Below is a small trained network, with its code and all its weights. Each question gives an input and a target symbol and asks what happens when units are switched off, that is, made to give their printed mean instead of their output.

import numpy as np


def w(rows, s, z=0):
    codes = np.array(rows[::2]) - 128.0
    scale = np.full(codes.shape[1], s)
    scale[-1] = z or s
    return codes * scale


def f(y):
    return y / 2 * (1 + np.tanh(0.7978845608 * (y + 0.044715 * y**3)))


def softmax(a):
    e = np.exp(a - a.max(-1, keepdims=True))
    return e / e.sum(-1, keepdims=True)


def log_softmax(a):
    a = a - a.max(-1, keepdims=True)
    return a - np.log(np.exp(a).sum(-1, keepdims=True))


def net(x, mask):
    ids = ['αβηξτω'.index(c) for c in x.split()]
    T = len(ids)
    res = E[ids] + P[:T]
    r = res
    for j in range(3):
        rows = slice(2 * j, 2 * j + 2)
        q, k, v = (r @ M[0][rows].T for M in (Q, K, V))
        z = softmax(np.where(np.tri(T) > 0, q @ k.T / 2**0.5, -1e9)) @ v
        o = O[0][rows]
        res = res + np.where(mask[j], z, o[:, -1]) @ o[:, :-1]
    y = f(res @ A[0][:, :-1].T + A[0][:, -1])
    res = res + np.where(mask[3:11], y, B[0][:, -1]) @ B[0][:, :-1]
    return log_softmax(res[-1] @ U[:, :-1].T + U[:, -1])


Q, K, V, O, A, B = {}, {}, {}, {}, {}, {}
E = w([
[204,28,171,107,104,222],'α',
[115,153,118,137,81,164],'β',
[63,205,89,173,95,179],'η',
[120,102,90,52,97,105],'ξ',
[248,152,77,149,95,71],'τ',
[80,132,155,166,60,76],'ω',
],0.015)
P = w([
[140,68,30,152,197,175],'0',
[116,72,144,192,106,132],'1',
[187,132,195,123,135,140],'2',
[99,83,16,132,135,163],'3',
[112,109,148,149,85,116],'4',
[168,148,199,100,101,120],'5',
[85,114,19,104,102,150],'6',
[116,133,146,119,59,96],'7',
[161,166,198,86,72,100],'8',
[85,133,5,82,67,135],'9',
[112,142,151,103,42,100],'10',
[153,156,205,96,77,111],'11',
],0.015)
Q[0] = w([
[182,114,183,121,183,123],'head 1',
[152,116,19,91,117,149],'head 1',
[106,64,57,174,25,158],'head 2',
[103,74,4,125,158,152],'head 2',
[136,60,85,145,32,161],'head 3',
[104,161,115,147,70,205],'head 3',
],0.013)
K[0] = w([
[164,49,144,108,137,143],'head 1',
[117,156,135,91,31,42],'head 1',
[72,187,120,51,14,51],'head 2',
[152,194,86,147,121,18],'head 2',
[151,117,90,85,8,136],'head 3',
[106,200,84,93,75,131],'head 3',
],0.012)
V[0] = w([
[165,97,74,144,91,113],'head 1',
[202,81,121,147,145,210],'head 1',
[161,137,119,213,176,38],'head 2',
[82,255,110,167,174,159],'head 2',
[148,114,98,157,176,180],'head 3',
[105,191,55,147,165,103],'head 3',
],0.0096)
O[0] = w([
[175,171,191,127,97,135,219],'head 1',
[155,249,126,49,107,144,204],'head 1',
[112,134,84,72,13,2,3],'head 2',
[184,42,87,131,5,222,5],'head 2',
[86,80,133,202,74,129,158],'head 3',
[157,140,68,187,151,54,202],'head 3',
],0.0074,0.0051)
A[0] = w([
[161,55,230,40,83,138,114],'neuron 1',
[70,113,9,113,139,196,121],'neuron 2',
[254,83,105,8,173,127,88],'neuron 3',
[70,68,34,113,129,133,17],'neuron 4',
[213,121,212,99,91,114,1],'neuron 5',
[68,72,98,81,201,108,167],'neuron 6',
[89,36,105,212,125,105,84],'neuron 7',
[185,197,182,106,111,91,163],'neuron 8',
],0.0098,0.0093)
B[0] = w([
[146,118,147,138,125,57,176],'neuron 1',
[191,162,231,84,177,65,208],'neuron 2',
[4,165,57,91,96,150,165],'neuron 3',
[163,109,48,111,39,195,156],'neuron 4',
[98,82,186,214,161,109,153],'neuron 5',
[89,128,88,182,174,175,152],'neuron 6',
[81,62,30,171,145,113,170],'neuron 7',
[161,99,51,145,150,141,249],'neuron 8',
],0.012,0.011)
U = w([
[100,182,107,106,55,254,209],'α',
[177,112,241,126,139,67,198],'β',
[229,86,103,114,113,150,44],'η',
[104,159,124,136,231,119,137],'ξ',
[86,209,95,54,66,46,163],'τ',
[51,64,48,205,117,160,4],'ω',
],0.0091,0.0032)

Each question gives the input, a string of symbols that net reads in full, and the target symbol t.
The units are the heads (2 rows each of Q, K, V and O) and the neurons (one row each of A and B). Each row of codes is followed by its name. A weight is (code - 128) times the scale printed after its matrix; where a second scale follows, it is the last column's (O, A, B and U).
mask holds one flag per unit, heads first, then neurons. A switched-off unit (its flag False) gives its mean, the last column of its rows in O or B, instead of its output. The means were averaged over made-up inputs and are rounded, as every weight is.
A unit's drop is (log p(t) with every unit on - log p(t) with that unit switched off) / (log p(t) with every unit on - log p(t) with every unit switched off).
unit that matters most: the unit with the biggest drop
top k neurons: the k neurons with the biggest drops, biggest first
heads that matter: for each layer, one digit per head in row order, 1 if its drop is at least 0.15 and else 0, layers parted by /
input η β ω η β η β τ α α ξ α, target ξ: heads that matter	010
input τ η α η ω α β η τ ξ α, target α: heads that matter	111
input α β β ξ τ β, target ξ: unit that matters most	head 2
input α ξ ω η τ α η τ α α η η, target ξ: heads that matter	010
input α α η α τ τ α η, target β: heads that matter	111
input η ω η α η α ξ β η η, target η: heads that matter	110
input ξ β η η ω ω η ω β, target η: top 3 neurons	neuron 3; neuron 2; neuron 8
input α β ξ ξ τ η η, target τ: heads that matter	010
input τ η ξ α ω, target τ: top 2 neurons	neuron 2; neuron 5
input η ξ η β α ω, target ξ: top 2 neurons	neuron 8; neuron 2
input η ω ω α η, target τ: top 3 neurons	neuron 8; neuron 6; neuron 5
input β η τ β α α η α, target ω: top 4 neurons	neuron 2; neuron 3; neuron 5; neuron 1
input η η η ξ η α ω η η ω, target ω: top 3 neurons	neuron 7; neuron 6; neuron 4
input ξ β η α ξ η α η, target β: unit that matters most	head 1
input α τ η η η α, target ξ: heads that matter	110
input τ ω η ξ ξ η, target α: top 2 neurons	neuron 2; neuron 1
input α α η ω α, target ω: top 2 neurons	neuron 3; neuron 5
input α η ω α ω β τ, target ω: heads that matter	100
input ξ η η ξ β β, target η: top 2 neurons	neuron 2; neuron 3
input η ω η ξ τ τ ξ ω η β, target ω: unit that matters most	head 1
input β η τ, target ω: heads that matter	000
